Below is a small trained network, with its code and all its weights. Each question gives an input and a target symbol and asks what happens when units are switched off, that is, made to give their printed mean instead of their output.

import numpy as np


def w(rows, s, z=0):
    codes = np.array(rows[::2]) - 128.0
    scale = np.full(codes.shape[1], s)
    scale[-1] = z or s
    return codes * scale


def norm(h):
    return h / np.sqrt((h * h).mean(-1, keepdims=True) + 1e-5)


def f(y):
    return y / 2 * (1 + np.tanh(0.7978845608 * (y + 0.044715 * y**3)))


def softmax(a):
    e = np.exp(a - a.max(-1, keepdims=True))
    return e / e.sum(-1, keepdims=True)


def log_softmax(a):
    a = a - a.max(-1, keepdims=True)
    return a - np.log(np.exp(a).sum(-1, keepdims=True))


def net(x, mask):
    ids = ['ΓΨαβθλμξτ'.index(c) for c in x.split()]
    T = len(ids)
    res = E[ids] + P[:T]
    u = 0
    for l in range(2):
        q, k, v = (norm(res) @ M[l].T for M in (Q, K, V))
        z = softmax(np.where(np.tri(T) > 0, q @ k.T / 2**0.5, -1e9)) @ v
        res = res + np.where(mask[u], z, O[l][:, -1]) @ O[l][:, :-1]
        u += 1
        y = f(norm(res) @ A[l][:, :-1].T + A[l][:, -1])
        res = res + np.where(mask[u : u + 8], y, B[l][:, -1]) @ B[l][:, :-1]
        u += 8
    return log_softmax(norm(res)[-1] @ U[:, :-1].T + U[:, -1])


Q, K, V, O, A, B = {}, {}, {}, {}, {}, {}
E = w([
[85,248,102,255,100,135,148,104],'Γ',
[83,116,188,172,71,114,113,207],'Ψ',
[34,170,132,154,131,145,109,170],'α',
[177,140,118,203,146,99,87,195],'β',
[142,114,169,68,183,94,91,220],'θ',
[135,80,172,102,166,202,200,134],'λ',
[185,161,121,123,78,166,80,113],'μ',
[75,115,105,38,123,129,118,167],'ξ',
[127,92,225,119,64,70,223,163],'τ',
],0.024)
P = w([
[7,190,105,178,181,43,157,10],'0',
[146,255,96,67,170,171,221,252],'1',
[146,244,108,72,183,176,193,237],'2',
[132,237,113,75,187,166,176,231],'3',
[127,118,195,169,92,220,144,192],'4',
[106,124,189,178,53,191,126,202],'5',
[92,111,196,159,65,224,115,201],'6',
[101,96,193,156,91,227,122,209],'7',
[135,78,177,155,95,254,106,203],'8',
[26,84,235,210,72,190,134,250],'9',
[90,87,193,184,92,225,95,223],'10',
],0.0099)
Q[0] = w([
[160,58,131,143,154,120,193,77],'L0H0',
[36,129,199,182,126,117,155,253],'L0H0',
],0.049)
K[0] = w([
[57,214,65,155,156,91,179,177],'L0H0',
[207,5,177,130,173,201,252,79],'L0H0',
],0.036)
V[0] = w([
[152,111,190,138,19,189,131,124],'L0H0',
[72,80,182,160,151,249,155,157],'L0H0',
],0.014)
O[0] = w([
[192,63,60,189,119,163,211,189,199],'L0H0',
[172,223,254,44,118,204,185,134,250],'L0H0',
],0.0072,0.02)
A[0] = w([
[115,140,113,71,93,176,77,171,254],'L0N0',
[77,20,92,168,118,204,115,125,133],'L0N1',
[44,112,130,150,95,234,114,143,191],'L0N2',
[140,4,179,44,83,128,116,166,185],'L0N3',
[145,60,201,127,159,128,64,197,168],'L0N4',
[162,176,92,163,71,141,151,64,90],'L0N5',
[152,164,99,62,76,103,97,110,139],'L0N6',
[177,110,172,170,79,191,94,82,228],'L0N7',
],0.023,0.0059)
B[0] = w([
[170,115,79,83,163,136,167,129,223],'L0N0',
[82,75,9,142,138,211,136,129,152],'L0N1',
[140,174,89,84,32,100,108,165,240],'L0N2',
[204,250,134,118,174,80,219,150,251],'L0N3',
[136,170,112,206,143,136,115,174,198],'L0N4',
[137,193,106,171,171,104,186,57,164],'L0N5',
[94,138,54,137,158,138,172,126,131],'L0N6',
[103,180,150,172,115,192,167,166,236],'L0N7',
],0.023,0.016)
Q[1] = w([
[160,229,2,93,145,118,170,232],'L1H0',
[123,113,155,131,151,106,78,78],'L1H0',
],0.043)
K[1] = w([
[3,10,200,135,132,47,45,46],'L1H0',
[152,144,59,117,147,113,167,158],'L1H0',
],0.031)
V[1] = w([
[75,149,55,139,229,121,8,137],'L1H0',
[67,195,171,3,137,151,132,162],'L1H0',
],0.031)
O[1] = w([
[189,123,156,82,180,91,18,46,57],'L1H0',
[7,172,159,96,168,122,100,145,247],'L1H0',
],0.02,0.012)
A[1] = w([
[106,84,246,65,215,30,232,61,134],'L1N0',
[147,127,152,48,255,111,61,44,89],'L1N1',
[10,152,134,73,226,180,131,222,253],'L1N2',
[98,157,97,161,115,160,189,222,221],'L1N3',
[65,150,129,63,234,88,86,76,120],'L1N4',
[168,166,168,96,69,252,104,183,77],'L1N5',
[140,234,89,92,118,179,22,165,72],'L1N6',
[231,92,67,110,112,27,148,101,234],'L1N7',
],0.021,0.0048)
B[1] = w([
[105,76,130,147,98,110,147,95,146],'L1N0',
[103,151,154,150,116,163,150,253,166],'L1N1',
[227,69,117,113,132,150,113,98,223],'L1N2',
[120,159,166,139,115,90,69,108,251],'L1N3',
[98,120,105,102,129,83,189,108,153],'L1N4',
[68,145,136,130,120,142,130,130,185],'L1N5',
[184,171,75,161,116,140,122,90,171],'L1N6',
[76,109,125,156,140,151,121,94,181],'L1N7',
],0.041,0.033)
U = w([
[39,183,107,136,164,84,119,87,141],'Γ',
[188,142,119,145,43,75,97,154,2],'Ψ',
[137,100,104,56,69,87,71,116,180],'α',
[139,85,128,172,146,162,80,176,127],'β',
[121,144,111,142,195,93,88,196,45],'θ',
[91,138,181,36,135,247,153,122,74],'λ',
[105,113,97,158,148,177,170,110,171],'μ',
[131,122,63,65,124,106,185,144,117],'ξ',
[133,82,125,148,58,82,179,168,224],'τ',
],0.011,0.0059)

Each question gives the input, a string of symbols that net reads in full, and the target symbol t.
The units are the heads (2 rows each of Q, K, V and O) and the neurons (one row each of A and B). Each row of codes is followed by its name. A weight is (code - 128) times the scale printed after its matrix; where a second scale follows, it is the last column's (O, A, B and U).
mask holds one flag per unit, layer by layer, with each layer's heads first. A switched-off unit (its flag False) gives its mean, the last column of its rows in O or B, instead of its output. The means were averaged over made-up inputs and are rounded, as every weight is.
A unit's drop is (log p(t) with every unit on - log p(t) with that unit switched off) / (log p(t) with every unit on - log p(t) with every unit switched off).
The circuit of an input: a set's keep is (log p(t) with only the set's units on - log p(t) with every unit switched off) / (log p(t) with every unit on - log p(t) with every unit switched off). Starting from the 12 units with the biggest drops (on a tie, the unit counted first), units are removed one at a time, each time the one whose removal leaves the highest keep (on an exact tie, the one counted first), for as long as the keep stays at least 0.8.
units of the circuit, in order: the units of the circuit, biggest drop first
most important unit: the unit with the biggest drop
top k neurons: the k neurons with the biggest drops, biggest first
k most important neurons of layer l: the k neurons of layer l with the biggest drops, biggest first
input Γ τ τ, target Γ: top 3 neurons => (L1N2, L1N7, L1N1)
input Γ ξ τ ξ τ τ ξ θ α θ μ, target Γ: units of the circuit, in order => (L1N2, L1H0, L0H0, L0N3)
input β α β τ, target β: top 4 neurons => (L0N2, L1N1, L0N3, L1N7)
input θ θ Γ, target Γ: units of the circuit, in order => (L0H0, L1H0)
input Γ τ μ τ α τ θ Γ τ, target Γ: top 2 neurons => (L1N2, L1N1)
input α μ μ β β α τ λ τ θ ξ, target α: top neuron => (L1N2)
input Γ λ Γ λ, target Γ: top 2 neurons => (L1N2, L0N3)
input λ ξ α, target λ: 2 most important neurons of layer 0 => (L0N0, L0N4)
input β θ Γ θ, target θ: top 4 neurons => (L1N1, L1N2, L0N3, L0N2)
input μ λ λ λ ξ, target μ: top 3 neurons => (L1N7, L1N3, L1N2)
input Γ λ λ τ λ, target Γ: 2 most important neurons of layer 1 => (L1N2, L1N5)
input ξ τ τ λ θ, target ξ: top 2 neurons => (L1N4, L1N3)
input Γ Γ ξ β, target μ: top 3 neurons => (L0N7, L0N3, L1N3)
input μ Γ Γ τ μ ξ ξ β τ, target μ: top 4 neurons => (L1N3, L1N7, L1N2, L0N2)
input Γ Γ Γ μ ξ τ μ, target Γ: most important neuron of layer 1 => (L1N2)
input λ τ τ ξ, target ξ: 3 most important neurons of layer 1 => (L1N2, L1N7, L1N5)
input α α λ Γ μ θ ξ λ, target α: units of the circuit, in order => (L1N2, L1H0, L0H0, L1N1)
input ξ τ λ, target ξ: 3 most important neurons of layer 1 => (L1N4, L1N3, L1N6)
input λ μ μ μ, target λ: 4 most important neurons of layer 1 => (L1N2, L1N6, L1N3, L1N7)
input θ Ψ λ τ τ τ α τ, target θ: most important unit => L1N1
input μ ξ α μ, target β: top 2 neurons => (L0N3, L0N2)
input ξ ξ μ, target ξ: top 3 neurons => (L1N4, L0N4, L1N3)
input λ λ μ λ τ, target λ: 2 most important neurons of layer 0 => (L0N5, L0N2)
input τ θ τ α, target τ: 4 most important neurons of layer 0 => (L0N4, L0N2, L0N0, L0N5)
input Γ α ξ, target μ: top 3 neurons => (L1N7, L1N3, L0N3)
input β μ Γ τ Ψ θ, target θ: 3 most important neurons of layer 1 => (L1N1, L1N2, L1N7)
